Below is a small trained network, with its code and all its weights. Each question gives an input and a class and asks what happens when units are switched off, that is, made to give their printed mean instead of their output.

import numpy as np


def w(rows, s, z=0):
    codes = np.array(rows[::2]) - 128.0
    scale = np.full(codes.shape[1], s)
    scale[-1] = z or s
    return codes * scale


def norm(h):
    return h / np.sqrt((h * h).mean(-1, keepdims=True) + 1e-5)


def f(y):
    return y / 2 * (1 + np.tanh(0.7978845608 * (y + 0.044715 * y**3)))


def log_softmax(a):
    a = a - a.max(-1, keepdims=True)
    return a - np.log(np.exp(a).sum(-1, keepdims=True))


def net(x, mask):
    res = np.array(x, float).reshape(1, 7) / 4 @ E
    u = 0
    for l in range(2):
        y = f(norm(res) @ A[l][:, :-1].T + A[l][:, -1])
        res = res + np.where(mask[u : u + 13], y, B[l][:, -1]) @ B[l][:, :-1]
        u += 13
    return log_softmax(norm(res)[-1] @ U[:, :-1].T + U[:, -1])


A, B = {}, {}
E = w([
[155,42,26,99,54,151,129,201,129,125],'x0',
[130,128,127,127,128,128,129,128,127,132],'x1',
[133,179,112,98,152,219,253,142,155,102],'x2',
[119,160,37,169,93,77,150,26,197,149],'x3',
[129,126,129,130,129,127,130,129,130,128],'x4',
[126,126,128,126,129,128,128,129,126,128],'x5',
[128,127,129,128,128,129,128,126,129,129],'x6',
],0.0025)
A[0] = w([
[137,193,184,132,149,112,122,81,128,107,20],'0.n0',
[110,198,196,155,176,111,122,68,138,89,74],'0.n1',
[86,163,58,146,93,72,143,53,211,137,32],'0.n2',
[93,139,132,142,114,136,124,148,140,149,129],'0.n3',
[221,169,95,112,194,216,240,130,131,159,49],'0.n4',
[178,62,50,119,51,147,130,178,126,84,104],'0.n5',
[129,120,202,92,128,175,113,212,56,119,4],'0.n6',
[200,138,120,155,133,128,130,116,87,118,117],'0.n7',
[162,80,139,148,135,58,30,117,102,214,86],'0.n8',
[75,135,76,150,115,81,158,78,186,205,69],'0.n9',
[186,67,146,155,117,57,17,100,97,168,79],'0.n10',
[90,87,204,76,189,165,106,225,95,137,91],'0.n11',
[179,166,118,86,160,215,251,134,168,108,56],'0.n12',
],0.0029,0.0021)
B[0] = w([
[141,94,117,102,146,121,124,168,154,172,142],'0.n0',
[130,37,114,73,155,119,115,158,148,182,232],'0.n1',
[216,142,109,135,127,177,110,123,25,94,228],'0.n2',
[128,124,131,126,121,118,144,128,105,138,129],'0.n3',
[47,148,157,136,65,80,104,166,157,69,202],'0.n4',
[109,94,139,112,254,93,109,129,159,187,224],'0.n5',
[175,134,96,169,101,130,136,59,112,133,183],'0.n6',
[124,128,130,119,135,133,124,136,168,126,120],'0.n7',
[67,186,152,129,79,138,123,176,160,59,225],'0.n8',
[181,141,114,137,115,195,116,124,56,99,195],'0.n9',
[47,195,143,114,89,123,141,174,169,61,239],'0.n10',
[224,146,90,170,85,147,113,54,58,98,247],'0.n11',
[52,146,155,163,57,48,87,164,125,94,231],'0.n12',
],0.0033,0.0015)
A[1] = w([
[106,167,220,145,219,102,124,65,146,162,40],'1.n0',
[132,179,83,145,113,94,135,114,138,129,106],'1.n1',
[224,122,210,99,138,203,99,206,25,97,96],'1.n2',
[137,43,47,118,76,132,132,165,159,138,76],'1.n3',
[28,135,166,177,20,59,51,137,129,74,11],'1.n4',
[99,176,234,161,210,103,121,65,118,157,92],'1.n5',
[142,47,64,108,91,133,123,216,123,156,85],'1.n6',
[92,151,141,99,117,173,237,141,141,65,127],'1.n7',
[110,175,134,115,131,206,251,148,153,115,102],'1.n8',
[125,150,126,106,135,222,247,145,152,128,90],'1.n9',
[143,170,13,158,86,94,140,7,194,158,119],'1.n10',
[103,70,101,105,164,118,134,154,155,195,76],'1.n11',
[123,32,67,136,89,144,122,202,139,157,50],'1.n12',
],0.0028,0.0011)
B[1] = w([
[149,58,38,70,148,156,176,181,172,164,202],'1.n0',
[125,73,199,120,117,142,120,156,116,138,151],'1.n1',
[168,147,107,211,94,141,149,19,110,133,242],'1.n2',
[125,154,164,100,196,133,150,124,140,164,160],'1.n3',
[66,174,114,127,85,110,168,184,165,85,253],'1.n4',
[137,70,23,53,168,159,187,167,191,195,237],'1.n5',
[122,157,132,94,182,122,173,82,174,178,172],'1.n6',
[121,104,120,137,121,83,38,124,133,145,168],'1.n7',
[82,119,122,134,78,53,15,166,127,108,153],'1.n8',
[82,138,156,144,105,47,13,148,140,112,136],'1.n9',
[200,94,252,160,130,197,122,141,14,103,250],'1.n10',
[135,148,152,103,177,140,141,131,145,151,111],'1.n11',
[103,156,151,96,181,133,168,83,183,163,156],'1.n12',
],0.0034,0.0017)
U = w([
[2,185,147,141,39,64,80,202,167,50,203],'0',
[243,126,150,199,101,192,134,54,17,113,167],'1',
[123,86,86,27,250,140,188,143,222,243,2],'2',
],0.0065,0.00056)

Each question gives the input, the list of numbers given to net, and the class t.
The units are the neurons (one row each of A and B). Each row of codes is followed by its name. A weight is (code - 128) times the scale printed after its matrix; where a second scale follows, it is the last column's (A, B and U).
mask holds one flag per neuron, layer by layer. A switched-off neuron (its flag False) gives its mean, the last column of its row in B, instead of its output. The means were averaged over made-up inputs and are rounded, as every weight is.
A unit's drop is (log p(t) with every unit on - log p(t) with that unit switched off) / (log p(t) with every unit on - log p(t) with every unit switched off).
The circuit of an input: a set's keep is (log p(t) with only the set's units on - log p(t) with every unit switched off) / (log p(t) with every unit on - log p(t) with every unit switched off). Starting from the 12 units with the biggest drops (on a tie, the unit counted first), units are removed one at a time, each time the one whose removal leaves the highest keep (on an exact tie, the one counted first), for as long as the keep stays at least 0.8.
circuit, biggest first: the units of the circuit, biggest drop first
unit that matters most: the unit with the biggest drop
k most important neurons: the k neurons with the biggest drops, biggest first
top k neurons in layer l: the k neurons of layer l with the biggest drops, biggest first
drop of u: that unit's drop, to one decimal
input [-7,-5,-5,-4,4,-7,6], class 2: unit that matters most : 1.n5
input [6,4,6,-5,-1,6,3], class 0: 2 most important neurons : [0.n1; 0.n4]
input [-3,4,5,5,-5,-3,-5], class 0: 4 most important neurons : [0.n11; 0.n4; 1.n8; 0.n6]
input [-8,4,2,-7,-7,5,1], class 2: top 2 neurons in layer 1 : [1.n5; 1.n0]
input [6,-3,-6,-7,-4,-4,-7], class 1: 2 most important neurons : [0.n11; 0.n12]
input [-7,-2,4,8,-5,-1,-3], class 1: 4 most important neurons : [1.n10; 0.n5; 0.n2; 0.n9]
input [-5,-2,4,6,1,1,4], class 1: 4 most important neurons : [1.n10; 0.n5; 0.n10; 0.n8]
input [8,8,-5,7,-8,7,6], class 2: circuit, biggest first : [0.n5; 1.n3]
input [-3,-2,-6,8,5,2,-7], class 1: 2 most important neurons : [1.n10; 0.n12]
input [4,-7,-2,3,-6,-6,7], class 2: top 2 neurons in layer 0 : [0.n11; 0.n5]
input [8,3,8,-3,8,3,5], class 0: top 4 neurons in layer 0 : [0.n4; 0.n1; 0.n12; 0.n0]
input [-7,-1,8,3,-7,3,-8], class 0: top 2 neurons in layer 0 : [0.n5; 0.n4]
input [-7,-7,4,-5,-2,-8,-3], class 2: 2 most important neurons : [1.n5; 0.n2]
input [5,-2,-1,6,6,7,5], class 1: top 2 neurons in layer 1 : [1.n10; 1.n5]
input [7,4,-4,-5,-4,-7,2], class 2: drop of 0.n2 : 0.2
input [-7,1,8,1,8,0,-6], class 0: drop of 0.n4 : 0.2
